Below are the code and all the weights of a small trained network. Each question names an input and a target symbol and asks about switching units off, where a switched-off unit gives its printed mean instead of its output.

import numpy as np


def w(rows, s, z=0):
    codes = np.array(rows[::2]) - 128.0
    scale = np.full(codes.shape[1], s)
    scale[-1] = z or s
    return codes * scale


def norm(h):
    return h / np.sqrt((h * h).mean(-1, keepdims=True) + 1e-5)


def f(y):
    return np.maximum(y, 0)


def softmax(a):
    e = np.exp(a - a.max(-1, keepdims=True))
    return e / e.sum(-1, keepdims=True)


def log_softmax(a):
    a = a - a.max(-1, keepdims=True)
    return a - np.log(np.exp(a).sum(-1, keepdims=True))


def net(x, mask):
    ids = ['βδζθλμξπστψω'.index(c) for c in x.split()]
    T = len(ids)
    res = E[ids] + P[:T]
    q, k, v = (norm(res) @ M[0].T for M in (Q, K, V))
    z = softmax(np.where(np.tri(T) > 0, q @ k.T / 3**0.5, -1e9)) @ v
    res = res + np.where(mask[0], z, O[0][:, -1]) @ O[0][:, :-1]
    y = f(norm(res) @ A[0][:, :-1].T + A[0][:, -1])
    res = res + np.where(mask[1:9], y, B[0][:, -1]) @ B[0][:, :-1]
    return log_softmax(norm(res)[-1] @ U[:, :-1].T + U[:, -1])


Q, K, V, O, A, B = {}, {}, {}, {}, {}, {}
E = w([
[120,116,140,181],'β',
[115,128,141,162],'δ',
[135,199,211,184],'ζ',
[114,122,140,174],'θ',
[182,182,120,100],'λ',
[105,112,132,168],'μ',
[113,123,147,154],'ξ',
[122,125,151,157],'π',
[112,124,140,170],'σ',
[107,121,137,167],'τ',
[151,190,219,189],'ψ',
[2,212,103,107],'ω',
],0.0017)
P = w([
[72,101,254,110],'0',
[169,145,59,223],'1',
[127,74,198,124],'2',
[165,165,65,209],'3',
[137,74,178,104],'4',
[160,191,75,180],'5',
[137,75,168,103],'6',
[161,201,85,157],'7',
[134,74,160,108],'8',
[152,204,84,161],'9',
],0.0014)
Q[0] = w([
[75,7,214,161],'head 1',
[160,254,45,166],'head 1',
[90,20,197,83],'head 1',
],0.0039)
K[0] = w([
[181,32,191,208],'head 1',
[123,192,93,2],'head 1',
[129,63,141,239],'head 1',
],0.0044)
V[0] = w([
[128,181,71,102],'head 1',
[159,87,74,53],'head 1',
[253,143,150,127],'head 1',
],0.0026)
O[0] = w([
[110,87,41,220,90],'head 1',
[238,154,9,105,6],'head 1',
[243,127,206,253,189],'head 1',
],0.0017,0.0012)
A[0] = w([
[23,25,96,63,71],'neuron 1',
[83,148,236,92,6],'neuron 2',
[41,2,73,37,45],'neuron 3',
[229,23,100,138,17],'neuron 4',
[200,140,21,167,50],'neuron 5',
[212,75,130,129,26],'neuron 6',
[138,97,178,201,53],'neuron 7',
[221,121,55,150,60],'neuron 8',
],0.0036,0.0021)
B[0] = w([
[244,152,129,131,194],'neuron 1',
[20,83,136,71,249],'neuron 2',
[254,48,115,209,159],'neuron 3',
[102,4,5,200,145],'neuron 4',
[141,203,98,25,239],'neuron 5',
[209,43,45,223,155],'neuron 6',
[148,109,134,33,209],'neuron 7',
[125,120,92,35,220],'neuron 8',
],0.0044,0.0013)
U = w([
[250,7,29,195,244],'β',
[101,105,85,203,3],'δ',
[159,221,199,235,3],'ζ',
[97,102,84,206,3],'θ',
[248,245,8,3,253],'λ',
[31,58,16,244,3],'μ',
[11,28,245,13,253],'ξ',
[228,10,237,16,107],'π',
[90,92,93,231,3],'σ',
[55,80,67,241,3],'τ',
[221,238,214,244,68],'ψ',
[9,233,15,194,206],'ω',
],0.0048,0.0045)

Each question gives the input, a string of symbols that net reads in full, and the target symbol t.
The units are the heads (3 rows each of Q, K, V and O) and the neurons (one row each of A and B). Each row of codes is followed by its name. A weight is (code - 128) times the scale printed after its matrix; where a second scale follows, it is the last column's (O, A, B and U).
mask holds one flag per unit, heads first, then neurons. A switched-off unit (its flag False) gives its mean, the last column of its rows in O or B, instead of its output. The means were averaged over made-up inputs and are rounded, as every weight is.
A unit's drop is (log p(t) with every unit on - log p(t) with that unit switched off) / (log p(t) with every unit on - log p(t) with every unit switched off).
The circuit of an input: a set's keep is (log p(t) with only the set's units on - log p(t) with every unit switched off) / (log p(t) with every unit on - log p(t) with every unit switched off). Starting from all 9 units, units are removed one at a time, each time the one whose removal leaves the highest keep (on an exact tie, the one counted first), for as long as the keep stays at least 0.8.
circuit, biggest first: the units of the circuit, biggest drop first
most important unit: the unit with the biggest drop
top k neurons: the k neurons with the biggest drops, biggest first
drop when u is switched off: that unit's drop, to one decimal
input τ δ λ σ, target λ: most important unit : neuron 7
input δ δ λ θ, target λ: circuit, biggest first : neuron 7; neuron 5
input δ μ λ τ, target λ: top 2 neurons : neuron 7; neuron 2
input π λ λ β, target λ: top 2 neurons : neuron 7; neuron 5
input λ λ ω π ω, target π: top 3 neurons : neuron 1; neuron 3; neuron 2
input λ λ ω τ θ μ τ μ, target ω: circuit, biggest first : neuron 1; neuron 8
input λ ω λ σ, target λ: top 3 neurons : neuron 7; neuron 2; neuron 5
input ω π τ μ μ δ, target ω: top 2 neurons : neuron 1; neuron 3
input ω θ μ π λ, target ξ: top 3 neurons : neuron 2; neuron 1; neuron 5
input σ τ λ μ, target λ: top 2 neurons : neuron 7; neuron 2
input λ λ λ τ, target λ: top 2 neurons : neuron 7; neuron 5
input ξ ψ μ ω λ ω λ λ ω, target β: drop when neuron 5 is switched off : 0.4
input μ μ μ ω μ ω μ σ, target ω: drop when head 1 is switched off : 0.7
input λ ω μ ξ β λ ω λ ω, target β: drop when neuron 7 is switched off : 0.1
input ξ σ λ μ ω σ ω μ, target ω: drop when neuron 7 is switched off : 0.2
input μ τ λ, target ξ: most important unit : neuron 2
